Below is a small trained network, with its code and all its weights. Each question gives an input and a target symbol and asks what happens when units are switched off, that is, made to give their printed mean instead of their output.

import numpy as np


def w(rows, s, z=0):
    codes = np.array(rows[::2]) - 128.0
    scale = np.full(codes.shape[1], s)
    scale[-1] = z or s
    return codes * scale


def f(y):
    return np.maximum(y, 0)


def softmax(a):
    e = np.exp(a - a.max(-1, keepdims=True))
    return e / e.sum(-1, keepdims=True)


def log_softmax(a):
    a = a - a.max(-1, keepdims=True)
    return a - np.log(np.exp(a).sum(-1, keepdims=True))


def net(x, mask):
    ids = ['βεζηθπτ'.index(c) for c in x.split()]
    T = len(ids)
    res = E[ids] + P[:T]
    u = 0
    for l in range(2):
        q, k, v = (res @ M[l].T for M in (Q, K, V))
        z = softmax(np.where(np.tri(T) > 0, q @ k.T / 3**0.5, -1e9)) @ v
        res = res + np.where(mask[u], z, O[l][:, -1]) @ O[l][:, :-1]
        u += 1
        y = f(res @ A[l][:, :-1].T + A[l][:, -1])
        res = res + np.where(mask[u : u + 12], y, B[l][:, -1]) @ B[l][:, :-1]
        u += 12
    return log_softmax(res[-1] @ U[:, :-1].T + U[:, -1])


Q, K, V, O, A, B = {}, {}, {}, {}, {}, {}
E = w([
[149,121,200,231],'β',
[130,120,183,188],'ε',
[122,147,145,194],'ζ',
[149,161,126,250],'η',
[112,64,176,175],'θ',
[102,74,120,123],'π',
[117,221,141,44],'τ',
],0.011)
P = w([
[209,72,226,89],'0',
[2,132,185,235],'1',
[42,153,142,204],'2',
[73,168,110,198],'3',
[98,178,100,190],'4',
[122,176,92,180],'5',
[136,180,80,171],'6',
[151,169,72,166],'7',
],0.0081)
Q[0] = w([
[162,204,172,216],'0.h0',
[170,167,117,2],'0.h0',
[157,116,239,21],'0.h0',
],0.0065)
K[0] = w([
[163,100,247,70],'0.h0',
[2,190,62,89],'0.h0',
[127,209,115,148],'0.h0',
],0.0092)
V[0] = w([
[155,11,124,162],'0.h0',
[152,99,84,115],'0.h0',
[91,135,116,50],'0.h0',
],0.011)
O[0] = w([
[45,115,255,103,53],'0.h0',
[97,169,141,21,4],'0.h0',
[117,99,9,7,58],'0.h0',
],0.0067,0.0037)
A[0] = w([
[186,173,72,56,71],'0.n0',
[11,169,128,174,69],'0.n1',
[95,186,170,71,112],'0.n2',
[76,77,169,151,124],'0.n3',
[163,84,80,79,54],'0.n4',
[94,179,27,107,2],'0.n5',
[137,50,166,97,66],'0.n6',
[151,123,117,128,228],'0.n7',
[196,98,86,64,57],'0.n8',
[158,137,164,145,44],'0.n9',
[140,199,111,135,118],'0.n10',
[221,120,136,77,197],'0.n11',
],0.011,0.0043)
B[0] = w([
[173,118,73,134,227],'0.n0',
[135,102,48,161,255],'0.n1',
[78,52,153,198,147],'0.n2',
[160,153,115,75,245],'0.n3',
[81,150,148,192,144],'0.n4',
[213,154,95,95,214],'0.n5',
[146,121,160,62,141],'0.n6',
[111,116,127,157,201],'0.n7',
[122,112,98,246,161],'0.n8',
[186,151,122,128,178],'0.n9',
[145,92,117,117,227],'0.n10',
[157,93,74,173,179],'0.n11',
],0.011,0.0055)
Q[1] = w([
[178,143,87,252],'1.h0',
[138,158,128,118],'1.h0',
[101,121,63,93],'1.h0',
],0.011)
K[1] = w([
[236,59,205,98],'1.h0',
[182,141,133,118],'1.h0',
[254,69,67,109],'1.h0',
],0.007)
V[1] = w([
[176,112,254,117],'1.h0',
[135,202,173,244],'1.h0',
[152,113,104,218],'1.h0',
],0.0089)
O[1] = w([
[75,127,54,50,250],'1.h0',
[76,254,117,114,254],'1.h0',
[101,186,200,128,254],'1.h0',
],0.009,0.0082)
A[1] = w([
[14,126,196,140,188],'1.n0',
[130,212,90,68,2],'1.n1',
[124,1,118,144,135],'1.n2',
[70,152,215,36,142],'1.n3',
[195,11,154,152,84],'1.n4',
[142,70,101,65,250],'1.n5',
[126,137,119,191,220],'1.n6',
[71,118,95,71,25],'1.n7',
[108,139,110,72,125],'1.n8',
[112,80,225,183,167],'1.n9',
[193,146,104,131,210],'1.n10',
[121,76,53,148,154],'1.n11',
],0.0092,0.0066)
B[1] = w([
[247,116,58,139,192],'1.n0',
[128,114,104,223,246],'1.n1',
[189,56,75,120,162],'1.n2',
[104,44,76,254,165],'1.n3',
[190,154,155,246,144],'1.n4',
[55,182,211,98,216],'1.n5',
[136,132,169,109,247],'1.n6',
[159,89,210,186,207],'1.n7',
[70,122,156,189,211],'1.n8',
[106,80,187,160,192],'1.n9',
[109,138,111,65,237],'1.n10',
[88,80,195,135,217],'1.n11',
],0.0074,0.011)
U = w([
[81,91,168,207,114],'β',
[75,197,199,29,246],'ε',
[159,174,101,5,254],'ζ',
[213,117,3,168,28],'η',
[91,95,196,26,88],'θ',
[194,38,106,122,47],'π',
[202,163,211,96,128],'τ',
],0.0071,0.01)

Each question gives the input, a string of symbols that net reads in full, and the target symbol t.
The units are the heads (3 rows each of Q, K, V and O) and the neurons (one row each of A and B). Each row of codes is followed by its name. A weight is (code - 128) times the scale printed after its matrix; where a second scale follows, it is the last column's (O, A, B and U).
mask holds one flag per unit, layer by layer, with each layer's heads first. A switched-off unit (its flag False) gives its mean, the last column of its rows in O or B, instead of its output. The means were averaged over made-up inputs and are rounded, as every weight is.
A unit's drop is (log p(t) with every unit on - log p(t) with that unit switched off) / (log p(t) with every unit on - log p(t) with every unit switched off).
The circuit of an input: a set's keep is (log p(t) with only the set's units on - log p(t) with every unit switched off) / (log p(t) with every unit on - log p(t) with every unit switched off). Starting from the 12 units with the biggest drops (on a tie, the unit counted first), units are removed one at a time, each time the one whose removal leaves the highest keep (on an exact tie, the one counted first), for as long as the keep stays at least 0.8.
circuit, biggest first: the units of the circuit, biggest drop first
unit that matters most: the unit with the biggest drop
top k neurons: the k neurons with the biggest drops, biggest first
top k neurons in layer l: the k neurons of layer l with the biggest drops, biggest first
input π ε τ τ ε, target π: circuit, biggest first -> (1.h0; 0.n6; 0.h0)
input η τ π, target η: unit that matters most -> 1.n0
input ζ τ τ τ, target ζ: top 2 neurons -> (0.n5; 1.n10)
input ε β τ τ η β, target ε: top 3 neurons -> (0.n1; 0.n6; 0.n3)
input ε τ β β, target ε: top 3 neurons in layer 0 -> (0.n1; 0.n3; 0.n6)
input θ β η η ε, target θ: top 2 neurons -> (0.n1; 0.n6)
input ε τ τ ζ, target ε: top 2 neurons in layer 0 -> (0.n3; 0.n1)
input ζ β τ τ η η η, target ζ: circuit, biggest first -> (1.n7; 1.n8; 1.n1)
input ε ζ τ θ, target ε: top 2 neurons in layer 0 -> (0.n1; 0.n3)
input θ θ ε η, target θ: top 3 neurons -> (0.n6; 1.n5; 0.n3)
input θ β π, target θ: top 3 neurons in layer 0 -> (0.n1; 0.n6; 0.n3)
input η τ π η, target η: top 2 neurons -> (1.n5; 1.n1)
input τ τ π, target τ: top 3 neurons in layer 0 -> (0.n8; 0.n11; 0.n0)
input τ ε ε, target τ: top neuron -> (0.n8)
input τ θ ζ τ η θ ε η, target ε: top 3 neurons in layer 0 -> (0.n8; 0.n4; 0.n1)
input τ β τ π, target τ: top 3 neurons -> (0.n8; 1.n0; 1.n1)
input π π τ, target π: top 3 neurons -> (1.n2; 0.n6; 0.n3)
input ε τ τ τ β β ε, target ε: top 2 neurons -> (0.n6; 0.n3)
input θ τ β τ ε β, target θ: top 2 neurons -> (0.n1; 0.n6)
input θ τ θ ε, target θ: top 2 neurons in layer 1 -> (1.n5; 1.n1)
